Below are the code and all the weights of a small trained network. Each question names an input and a target symbol and asks about switching units off, where a switched-off unit gives its printed mean instead of its output.

import numpy as np


def w(rows, s, z=0):
    codes = np.array(rows[::2]) - 128.0
    scale = np.full(codes.shape[1], s)
    scale[-1] = z or s
    return codes * scale


def norm(h):
    return h / np.sqrt((h * h).mean(-1, keepdims=True) + 1e-5)


def f(y):
    return np.maximum(y, 0)


def softmax(a):
    e = np.exp(a - a.max(-1, keepdims=True))
    return e / e.sum(-1, keepdims=True)


def log_softmax(a):
    a = a - a.max(-1, keepdims=True)
    return a - np.log(np.exp(a).sum(-1, keepdims=True))


def net(x, mask):
    ids = ['αγδζηθμξπτφψω'.index(c) for c in x.split()]
    T = len(ids)
    res = E[ids] + P[:T]
    u = 0
    for l in range(2):
        r = norm(res)
        for j in range(3):
            rows = slice(3 * j, 3 * j + 3)
            q, k, v = (r @ M[l][rows].T for M in (Q, K, V))
            z = softmax(np.where(np.tri(T) > 0, q @ k.T / 3**0.5, -1e9)) @ v
            o = O[l][rows]
            res = res + np.where(mask[u + j], z, o[:, -1]) @ o[:, :-1]
        u += 3
        y = f(norm(res) @ A[l][:, :-1].T + A[l][:, -1])
        res = res + np.where(mask[u : u + 4], y, B[l][:, -1]) @ B[l][:, :-1]
        u += 4
    return log_softmax(norm(res)[-1] @ U[:, :-1].T + U[:, -1])


Q, K, V, O, A, B = {}, {}, {}, {}, {}, {}
E = w([
[162,137,133,192,85,85,42,196,132,191,183],'α',
[165,139,117,156,101,65,41,123,180,212,123],'γ',
[126,127,125,164,130,85,4,158,158,114,183],'δ',
[145,106,231,199,124,73,43,126,158,124,151],'ζ',
[128,169,111,129,87,82,56,72,170,127,213],'η',
[122,136,71,203,72,128,67,76,149,196,137],'θ',
[159,200,171,68,129,111,82,142,84,190,181],'μ',
[60,167,159,168,133,164,55,148,80,75,182],'ξ',
[103,159,130,193,145,167,79,147,52,185,81],'π',
[135,96,67,109,120,142,169,110,21,101,171],'τ',
[123,41,137,34,140,146,89,84,99,144,69],'φ',
[61,185,79,62,169,155,102,94,148,123,115],'ψ',
[91,161,185,124,158,132,162,39,91,135,89],'ω',
],0.0031)
P = w([
[45,92,154,111,38,30,116,182,103,148,123],'0',
[2,80,166,112,67,45,140,178,143,196,149],'1',
[85,134,102,136,99,36,48,129,57,147,153],'2',
[111,139,130,126,52,82,58,134,85,130,124],'3',
[42,97,147,146,111,104,83,127,122,211,191],'4',
[142,157,87,155,160,97,57,98,72,133,163],'5',
[162,160,126,136,86,143,45,104,95,108,127],'6',
[107,90,144,154,155,168,72,87,138,205,202],'7',
[193,180,87,158,216,176,80,73,110,127,155],'8',
[204,156,130,124,142,212,83,80,125,94,116],'9',
[158,102,153,126,201,237,97,46,133,162,177],'10',
],0.003)
Q[0] = w([
[127,79,107,152,177,75,127,142,148,200,155],'0.h0',
[142,126,113,143,117,125,3,19,58,202,223],'0.h0',
[14,70,143,71,189,153,178,76,130,229,204],'0.h0',
[192,201,146,212,149,114,34,105,156,139,159],'0.h1',
[31,92,123,164,236,136,115,85,105,217,224],'0.h1',
[221,69,53,100,155,48,127,131,65,64,108],'0.h1',
[45,112,179,82,118,144,161,88,131,134,133],'0.h2',
[130,146,125,114,107,191,35,85,100,184,170],'0.h2',
[202,162,118,126,50,136,124,137,114,38,83],'0.h2',
],0.015)
K[0] = w([
[175,144,102,139,178,103,75,70,89,143,175],'0.h0',
[217,159,127,140,198,248,151,97,161,87,116],'0.h0',
[52,139,109,80,199,126,148,37,62,126,86],'0.h0',
[244,160,133,163,142,201,91,107,151,96,135],'0.h1',
[115,117,115,123,222,214,137,54,85,158,154],'0.h1',
[120,81,150,158,105,107,103,147,163,203,200],'0.h1',
[55,144,144,92,120,96,127,89,95,142,103],'0.h2',
[201,151,152,134,169,238,121,74,167,107,129],'0.h2',
[125,113,118,130,41,126,180,214,157,126,147],'0.h2',
],0.016)
V[0] = w([
[129,86,33,96,50,173,184,99,124,78,177],'0.h0',
[125,208,155,35,132,180,141,198,57,146,179],'0.h0',
[32,247,96,126,126,136,130,69,215,85,149],'0.h0',
[132,126,41,175,73,159,186,107,90,210,68],'0.h1',
[40,125,134,176,177,209,92,202,90,93,69],'0.h1',
[98,94,105,147,122,117,162,134,82,27,203],'0.h1',
[147,48,222,90,42,197,94,102,140,129,95],'0.h2',
[119,171,228,201,121,86,202,28,70,100,150],'0.h2',
[177,176,136,247,109,142,189,231,141,132,212],'0.h2',
],0.015)
O[0] = w([
[82,113,126,154,194,189,198,98,190,117,88,132],'0.h0',
[64,181,181,76,132,156,138,89,86,199,126,216],'0.h0',
[107,114,65,139,186,80,204,228,131,167,200,84],'0.h0',
[90,53,67,116,70,185,121,110,96,162,101,110],'0.h1',
[84,173,113,211,138,165,97,190,105,137,34,114],'0.h1',
[121,138,205,111,129,174,157,182,201,128,130,158],'0.h1',
[68,85,187,108,35,162,76,147,219,85,186,113],'0.h2',
[91,99,192,188,97,95,179,168,2,38,167,114],'0.h2',
[229,204,93,181,143,205,126,135,21,147,205,2],'0.h2',
],0.0077,0.0081)
A[0] = w([
[103,111,185,117,102,251,177,85,194,138,120,53],'0.n0',
[167,157,149,163,81,176,84,131,99,69,172,90],'0.n1',
[188,167,111,156,182,132,88,102,202,138,135,90],'0.n2',
[164,8,45,169,92,222,198,120,123,133,166,3],'0.n3',
],0.017,0.0039)
B[0] = w([
[130,110,101,139,212,198,49,162,87,107,178,248],'0.n0',
[163,121,142,154,135,99,120,132,194,187,72,167],'0.n1',
[136,131,119,83,107,143,168,160,87,69,65,166],'0.n2',
[89,181,118,74,9,203,182,147,109,119,151,150],'0.n3',
],0.012,0.018)
Q[1] = w([
[49,128,138,90,43,50,91,189,205,121,106],'1.h0',
[132,133,151,97,120,147,140,112,168,103,142],'1.h0',
[80,117,114,142,109,104,167,101,115,166,206],'1.h0',
[132,145,94,104,196,136,205,202,204,66,98],'1.h1',
[89,105,92,59,66,63,186,115,118,132,217],'1.h1',
[249,134,100,94,74,125,86,128,171,82,167],'1.h1',
[111,104,123,165,182,189,147,72,139,51,122],'1.h2',
[133,119,159,156,151,190,134,136,95,148,99],'1.h2',
[154,160,106,167,65,53,102,162,159,90,112],'1.h2',
],0.02)
K[1] = w([
[233,185,125,186,49,195,54,155,57,123,136],'1.h0',
[154,145,126,97,149,137,140,134,134,164,190],'1.h0',
[146,97,159,180,181,144,61,72,93,140,135],'1.h0',
[124,121,93,101,201,130,197,223,195,52,101],'1.h1',
[78,77,88,61,74,72,186,89,115,106,241],'1.h1',
[249,136,94,68,72,127,124,73,171,64,126],'1.h1',
[105,64,131,120,197,186,156,120,154,81,99],'1.h2',
[115,145,130,148,177,191,138,153,127,171,105],'1.h2',
[159,154,118,177,84,42,113,128,152,88,81],'1.h2',
],0.018)
V[1] = w([
[127,148,116,181,167,168,161,70,76,83,113],'1.h0',
[107,99,137,109,94,142,105,162,115,122,108],'1.h0',
[148,109,164,153,69,125,148,83,121,49,123],'1.h0',
[121,117,245,126,21,144,149,144,190,132,105],'1.h1',
[132,214,79,118,146,132,84,196,130,155,212],'1.h1',
[204,162,132,167,168,135,159,148,60,147,152],'1.h1',
[157,153,144,195,106,108,199,73,117,70,124],'1.h2',
[105,149,118,139,98,57,205,94,145,144,52],'1.h2',
[119,147,131,95,140,94,182,116,133,158,97],'1.h2',
],0.011)
O[1] = w([
[196,135,150,104,78,165,82,211,99,159,169,51],'1.h0',
[79,88,114,132,135,128,140,126,108,121,99,166],'1.h0',
[130,130,169,144,80,158,100,109,51,66,149,78],'1.h0',
[104,187,105,151,253,120,177,130,44,109,119,108],'1.h1',
[106,143,237,123,88,180,119,93,156,150,87,181],'1.h1',
[24,92,169,120,110,161,129,145,201,81,123,152],'1.h1',
[90,105,132,154,191,168,61,164,170,138,149,25],'1.h2',
[109,97,111,133,188,244,87,102,91,110,140,3],'1.h2',
[129,137,138,104,139,186,108,125,108,122,166,72],'1.h2',
],0.0056,0.0078)
A[1] = w([
[154,97,164,115,132,145,183,104,184,103,166,81],'1.n0',
[176,172,54,153,203,133,173,120,49,138,164,100],'1.n1',
[118,113,114,182,207,254,116,77,113,92,182,3],'1.n2',
[163,141,118,133,97,181,112,75,178,138,117,39],'1.n3',
],0.028,0.0047)
B[1] = w([
[118,182,73,190,135,151,113,76,120,109,128,154],'1.n0',
[122,110,117,127,252,171,110,70,58,95,78,166],'1.n1',
[173,91,87,95,187,165,40,220,112,153,214,254],'1.n2',
[116,77,155,153,157,151,205,113,117,128,151,163],'1.n3',
],0.016,0.023)
U = w([
[200,61,210,170,142,172,226,92,135,175,108,224],'α',
[227,39,42,70,68,56,122,63,118,120,140,5],'γ',
[189,198,135,47,120,126,163,178,143,39,51,151],'δ',
[214,132,200,216,127,24,72,133,174,100,132,107],'ζ',
[110,206,54,216,138,124,143,63,173,90,190,196],'η',
[76,134,78,81,37,225,212,135,88,116,151,160],'θ',
[124,202,208,39,111,92,113,54,88,186,188,142],'μ',
[44,232,235,194,161,183,161,209,144,150,121,44],'ξ',
[112,147,84,208,52,141,57,138,73,202,33,93],'π',
[161,85,93,98,191,196,51,192,110,140,193,198],'τ',
[36,63,178,99,117,167,67,57,204,65,85,98],'φ',
[78,118,55,81,185,63,198,167,194,254,96,36],'ψ',
[50,41,163,164,105,48,175,179,48,52,163,85],'ω',
],0.0072,0.0028)

Each question gives the input, a string of symbols that net reads in full, and the target symbol t.
The units are the heads (3 rows each of Q, K, V and O) and the neurons (one row each of A and B). Each row of codes is followed by its name. A weight is (code - 128) times the scale printed after its matrix; where a second scale follows, it is the last column's (O, A, B and U).
mask holds one flag per unit, layer by layer, with each layer's heads first. A switched-off unit (its flag False) gives its mean, the last column of its rows in O or B, instead of its output. The means were averaged over made-up inputs and are rounded, as every weight is.
A unit's drop is (log p(t) with every unit on - log p(t) with that unit switched off) / (log p(t) with every unit on - log p(t) with every unit switched off).
The circuit of an input: a set's keep is (log p(t) with only the set's units on - log p(t) with every unit switched off) / (log p(t) with every unit on - log p(t) with every unit switched off). Starting from the 12 units with the biggest drops (on a tie, the unit counted first), units are removed one at a time, each time the one whose removal leaves the highest keep (on an exact tie, the one counted first), for as long as the keep stays at least 0.8.
units of the circuit, in order: the units of the circuit, biggest drop first
most important unit: the unit with the biggest drop
k most important neurons: the k neurons with the biggest drops, biggest first
k most important neurons of layer l: the k neurons of layer l with the biggest drops, biggest first
which heads matter: for each layer, one digit per head in row order, 1 if its drop is at least 0.15 and else 0, layers parted by /
drop of u: that unit's drop, to one decimal
input η ψ τ τ τ φ ξ δ ζ φ α, target φ: units of the circuit, in order : 0.h2, 1.n2
input τ ξ ξ π θ, target π: which heads matter : 010 / 000
input ψ η ψ ω μ, target ω: units of the circuit, in order : 0.h2
input ζ τ η ξ μ, target ξ: units of the circuit, in order : 0.h1, 1.n2
input ω μ θ μ η, target μ: units of the circuit, in order : 0.h0, 1.n2
input η δ θ, target θ: units of the circuit, in order : 0.n3, 0.h1, 1.n2
input ω ω θ τ φ π ζ ζ, target π: which heads matter : 110 / 000
input ξ ω μ α μ α δ η ψ δ μ, target ψ: which heads matter : 100 / 010
input η τ η α τ η μ δ π α μ, target π: units of the circuit, in order : 0.h1, 1.n2, 0.h0
input δ τ δ ψ φ, target ψ: which heads matter : 100 / 000
input μ τ τ τ α τ τ μ δ α α, target δ: which heads matter : 010 / 010
input ξ π α δ μ π ψ ψ η η δ, target η: units of the circuit, in order : 1.n0, 0.h1, 1.n2
input φ τ η τ α η τ η ψ α τ, target ψ: which heads matter : 001 / 000
input π τ τ ψ μ, target ψ: which heads matter : 100 / 000
input τ η τ, target η: 3 most important neurons : 1.n0, 0.n0, 1.n2
input τ φ τ, target φ: which heads matter : 111 / 001
input δ α α ψ τ ξ, target ξ: most important unit : 1.h1
input π τ τ δ α δ θ θ ξ η α, target ξ: which heads matter : 010 / 000
input μ τ π ζ, target ζ: 2 most important neurons : 1.n2, 0.n1
input α ω φ α ψ η, target η: which heads matter : 010 / 010
input τ μ ω ω τ α φ α α φ δ, target φ: units of the circuit, in order : 0.h2
input τ α δ η δ γ δ δ, target δ: units of the circuit, in order : 0.n2, 1.n2, 0.h1
input π τ α, target α: 2 most important neurons of layer 1 : 1.n2, 1.n3
input τ γ τ, target γ: drop of 1.n2 : 0.2
input π δ φ μ η, target φ: drop of 0.h2 : 0.7
input μ δ ζ ω ζ η τ ω α ξ μ, target ξ: drop of 1.n2 : 0.3
input δ ω ζ η τ α α δ γ, target γ: drop of 1.h1 : 0.4
input ξ α η ψ τ μ π α, target π: most important unit : 0.h1
